Below is a small trained network, with its code and all its weights. Each question gives an input and a target symbol and asks what happens when units are switched off, that is, made to give their printed mean instead of their output.

import numpy as np


def w(rows, s, z=0):
    codes = np.array(rows[::2]) - 128.0
    scale = np.full(codes.shape[1], s)
    scale[-1] = z or s
    return codes * scale


def norm(h):
    return h / np.sqrt((h * h).mean(-1, keepdims=True) + 1e-5)


def softmax(a):
    e = np.exp(a - a.max(-1, keepdims=True))
    return e / e.sum(-1, keepdims=True)


def log_softmax(a):
    a = a - a.max(-1, keepdims=True)
    return a - np.log(np.exp(a).sum(-1, keepdims=True))


def net(x, mask):
    ids = ['βγστφψ'.index(c) for c in x.split()]
    T = len(ids)
    res = E[ids] + P[:T]
    u = 0
    for l in range(3):
        r = norm(res)
        for j in range(3):
            rows = slice(3 * j, 3 * j + 3)
            q, k, v = (r @ M[l][rows].T for M in (Q, K, V))
            z = softmax(np.where(np.tri(T) > 0, q @ k.T / 3**0.5, -1e9)) @ v
            o = O[l][rows]
            res = res + np.where(mask[u + j], z, o[:, -1]) @ o[:, :-1]
        u += 3
    return log_softmax(norm(res)[-1] @ U[:, :-1].T + U[:, -1])


Q, K, V, O = {}, {}, {}, {}
E = w([
[3,134,191,106,160,125,138],'β',
[129,82,64,130,152,56,227],'γ',
[118,141,145,227,77,103,179],'σ',
[146,214,126,225,213,121,176],'τ',
[217,115,208,101,110,142,113],'φ',
[76,110,85,160,168,36,13],'ψ',
],0.014)
P = w([
[155,251,121,1,32,99,119],'0',
[154,174,159,100,63,52,141],'1',
[151,145,158,132,74,78,144],'2',
[159,126,153,163,94,111,136],'3',
[165,102,154,172,117,119,126],'4',
[159,79,163,176,151,123,123],'5',
[153,53,156,177,161,119,115],'6',
[146,31,156,186,174,125,117],'7',
[132,20,148,197,182,123,107],'8',
[122,6,151,208,218,104,98],'9',
],0.0096)
Q[0] = w([
[103,139,33,157,119,209,126],'0.h1',
[104,97,127,117,202,145,118],'0.h1',
[135,150,92,96,98,177,79],'0.h1',
[173,198,87,75,61,161,145],'0.h2',
[125,120,93,118,131,208,56],'0.h2',
[144,121,138,187,124,10,106],'0.h2',
[103,154,108,82,107,102,116],'0.h3',
[138,95,102,105,113,123,139],'0.h3',
[121,145,142,126,123,47,129],'0.h3',
],0.011)
K[0] = w([
[90,203,95,175,124,17,147],'0.h1',
[122,81,158,118,148,112,101],'0.h1',
[127,247,125,118,100,74,125],'0.h1',
[119,229,139,42,83,68,129],'0.h2',
[104,203,92,127,141,96,173],'0.h2',
[125,51,172,130,156,195,160],'0.h2',
[139,149,78,126,147,92,132],'0.h3',
[109,121,147,170,149,146,133],'0.h3',
[98,124,116,132,85,116,87],'0.h3',
],0.011)
V[0] = w([
[70,166,107,176,109,166,216],'0.h1',
[78,123,104,132,69,134,135],'0.h1',
[155,77,230,117,103,95,206],'0.h1',
[254,134,169,123,73,145,109],'0.h2',
[60,129,150,188,23,126,77],'0.h2',
[105,130,200,21,166,110,40],'0.h2',
[205,76,239,121,101,154,76],'0.h3',
[46,201,87,189,87,189,130],'0.h3',
[92,152,155,123,141,145,200],'0.h3',
],0.0059)
O[0] = w([
[121,109,166,112,197,32,77,87],'0.h1',
[149,121,155,136,160,66,131,105],'0.h1',
[141,56,104,133,155,228,115,254],'0.h1',
[54,116,55,169,83,172,145,143],'0.h2',
[140,59,184,140,43,91,114,159],'0.h2',
[149,124,149,155,129,199,55,158],'0.h2',
[122,1,179,228,101,93,139,159],'0.h3',
[136,186,141,99,39,98,140,106],'0.h3',
[114,144,68,131,109,99,95,152],'0.h3',
],0.007,0.0059)
Q[1] = w([
[133,80,165,140,172,84,110],'1.h1',
[147,143,104,178,120,103,137],'1.h1',
[135,130,137,156,147,123,201],'1.h1',
[110,162,194,6,117,123,74],'1.h2',
[153,171,133,159,116,168,140],'1.h2',
[170,123,116,88,67,129,149],'1.h2',
[112,177,116,100,91,163,138],'1.h3',
[171,147,92,156,124,116,120],'1.h3',
[59,164,79,155,127,111,138],'1.h3',
],0.019)
K[1] = w([
[128,8,151,211,172,161,105],'1.h1',
[54,76,94,90,103,113,166],'1.h1',
[91,91,91,146,149,109,80],'1.h1',
[241,162,183,48,95,78,126],'1.h2',
[88,225,117,188,38,179,155],'1.h2',
[78,156,108,56,47,90,157],'1.h2',
[164,219,106,87,55,77,119],'1.h3',
[69,178,152,102,116,158,171],'1.h3',
[206,133,203,76,143,89,137],'1.h3',
],0.012)
V[1] = w([
[214,192,90,179,68,210,170],'1.h1',
[162,169,138,93,165,9,79],'1.h1',
[110,169,218,93,177,144,219],'1.h1',
[27,57,85,100,82,86,130],'1.h2',
[166,89,95,29,116,139,153],'1.h2',
[211,57,176,101,132,106,83],'1.h2',
[135,169,85,240,165,60,108],'1.h3',
[121,108,119,118,105,200,2],'1.h3',
[170,55,4,87,83,87,108],'1.h3',
],0.0091)
O[1] = w([
[126,201,151,171,106,90,160,21],'1.h1',
[192,89,142,121,140,90,35,81],'1.h1',
[132,114,192,67,160,108,181,116],'1.h1',
[129,59,113,71,112,131,91,212],'1.h2',
[155,172,94,69,118,100,121,2],'1.h2',
[141,154,70,133,101,147,161,129],'1.h2',
[156,141,136,182,145,9,75,80],'1.h3',
[96,151,117,150,90,213,52,210],'1.h3',
[124,154,30,126,119,109,148,28],'1.h3',
],0.011,0.0041)
Q[2] = w([
[91,121,195,192,47,116,103],'2.h1',
[146,152,150,74,95,54,155],'2.h1',
[169,139,116,67,45,101,124],'2.h1',
[166,155,116,96,73,78,131],'2.h2',
[140,88,96,148,64,176,192],'2.h2',
[120,75,44,78,201,182,100],'2.h2',
[122,222,89,170,144,201,98],'2.h3',
[129,63,109,128,8,72,117],'2.h3',
[191,241,155,128,145,91,90],'2.h3',
],0.012)
K[2] = w([
[108,98,130,217,25,184,134],'2.h1',
[75,180,138,103,47,75,112],'2.h1',
[130,174,145,43,50,143,97],'2.h1',
[160,138,57,58,126,82,139],'2.h2',
[171,64,147,164,31,117,151],'2.h2',
[176,87,78,179,183,244,188],'2.h2',
[47,254,89,149,143,89,88],'2.h3',
[202,20,34,173,69,171,124],'2.h3',
[150,234,157,47,53,38,69],'2.h3',
],0.0099)
V[2] = w([
[192,91,134,194,214,166,240],'2.h1',
[132,112,188,201,106,172,84],'2.h1',
[36,122,152,157,74,167,118],'2.h1',
[164,81,132,156,91,33,169],'2.h2',
[209,117,115,138,57,168,107],'2.h2',
[107,99,122,75,254,102,49],'2.h2',
[138,83,48,83,149,189,122],'2.h3',
[165,83,125,68,82,131,153],'2.h3',
[13,99,102,81,176,101,115],'2.h3',
],0.0085)
O[2] = w([
[118,126,140,151,111,41,108,171],'2.h1',
[94,128,47,85,164,30,176,254],'2.h1',
[177,129,78,42,175,98,132,200],'2.h1',
[117,132,101,84,215,230,131,86],'2.h2',
[116,197,191,141,172,85,150,192],'2.h2',
[171,158,81,139,2,195,219,117],'2.h2',
[134,247,165,117,222,49,115,178],'2.h3',
[88,155,92,191,197,67,172,156],'2.h3',
[123,116,202,183,168,193,53,147],'2.h3',
],0.0071,0.006)
U = w([
[117,71,175,73,137,174,84,79],'β',
[166,130,33,77,192,95,159,229],'γ',
[120,53,95,136,16,55,160,1],'σ',
[165,172,170,201,148,75,110,86],'τ',
[78,153,41,157,98,183,160,254],'φ',
[154,111,41,158,95,118,2,114],'ψ',
],0.0088,0.0016)

Each question gives the input, a string of symbols that net reads in full, and the target symbol t.
The units are the heads (3 rows each of Q, K, V and O). Each row of codes is followed by its name. A weight is (code - 128) times the scale printed after its matrix; where a second scale follows, it is the last column's (O and U).
mask holds one flag per head, layer by layer. A switched-off head (its flag False) gives its mean, the last column of its rows in O, instead of its output. The means were averaged over made-up inputs and are rounded, as every weight is.
A unit's drop is (log p(t) with every unit on - log p(t) with that unit switched off) / (log p(t) with every unit on - log p(t) with every unit switched off).
The circuit of an input: a set's keep is (log p(t) with only the set's units on - log p(t) with every unit switched off) / (log p(t) with every unit on - log p(t) with every unit switched off). Starting from all 9 units, units are removed one at a time, each time the one whose removal leaves the highest keep (on an exact tie, the one counted first), for as long as the keep stays at least 0.8.
circuit, biggest first: the units of the circuit, biggest drop first
unit that matters most: the unit with the biggest drop
heads that matter: for each layer, one digit per head in row order, 1 if its drop is at least 0.15 and else 0, layers parted by /
drop of u: that unit's drop, to one decimal
input σ β σ φ β β, target φ: circuit, biggest first => (1.h2)
input τ β σ φ β τ β τ, target β: heads that matter => 000 / 101 / 001
input σ γ γ φ, target τ: heads that matter => 110 / 011 / 111
input φ γ β β β σ β γ τ φ, target γ: heads that matter => 110 / 001 / 001
input β β φ τ β φ, target τ: circuit, biggest first => (0.h2, 1.h3)
input φ γ σ, target φ: heads that matter => 010 / 101 / 000
input φ ψ σ β ψ φ ψ φ φ φ, target φ: heads that matter => 110 / 100 / 000
input β ψ ψ γ β, target ψ: circuit, biggest first => (1.h1, 1.h3)
input φ ψ ψ γ, target ψ: heads that matter => 000 / 100 / 000
input φ γ ψ, target φ: heads that matter => 010 / 101 / 000
input φ γ τ, target φ: heads that matter => 010 / 101 / 001
input β γ β β τ β τ β, target τ: circuit, biggest first => (1.h3, 1.h2)
input γ τ τ φ τ φ φ, target σ: circuit, biggest first => (2.h3, 1.h1)
input γ β ψ β γ, target β: circuit, biggest first => (1.h3)
input γ ψ τ ψ γ φ, target ψ: heads that matter => 110 / 101 / 000
input β φ τ ψ γ φ γ, target φ: heads that matter => 110 / 101 / 000
input φ σ β φ, target σ: heads that matter => 011 / 111 / 101
input σ γ β τ β σ ψ σ, target ψ: heads that matter => 001 / 100 / 000
input τ φ β β τ, target β: heads that matter => 000 / 011 / 000
input τ γ σ β σ, target β: unit that matters most => 1.h1
input γ φ ψ, target τ: heads that matter => 111 / 101 / 111
input ψ β ψ ψ ψ φ τ, target ψ: heads that matter => 000 / 100 / 000
input ψ ψ β σ γ φ σ γ, target φ: drop of 1.h1 => 1.4
input τ ψ τ φ β, target σ: drop of 2.h1 => -0.1
input β φ β ψ σ φ φ τ, target φ: drop of 1.h1 => 0.5
input γ φ ψ φ, target ψ: drop of 2.h2 => 0.2
input β τ ψ β β ψ β, target ψ: circuit, biggest first => (1.h3)
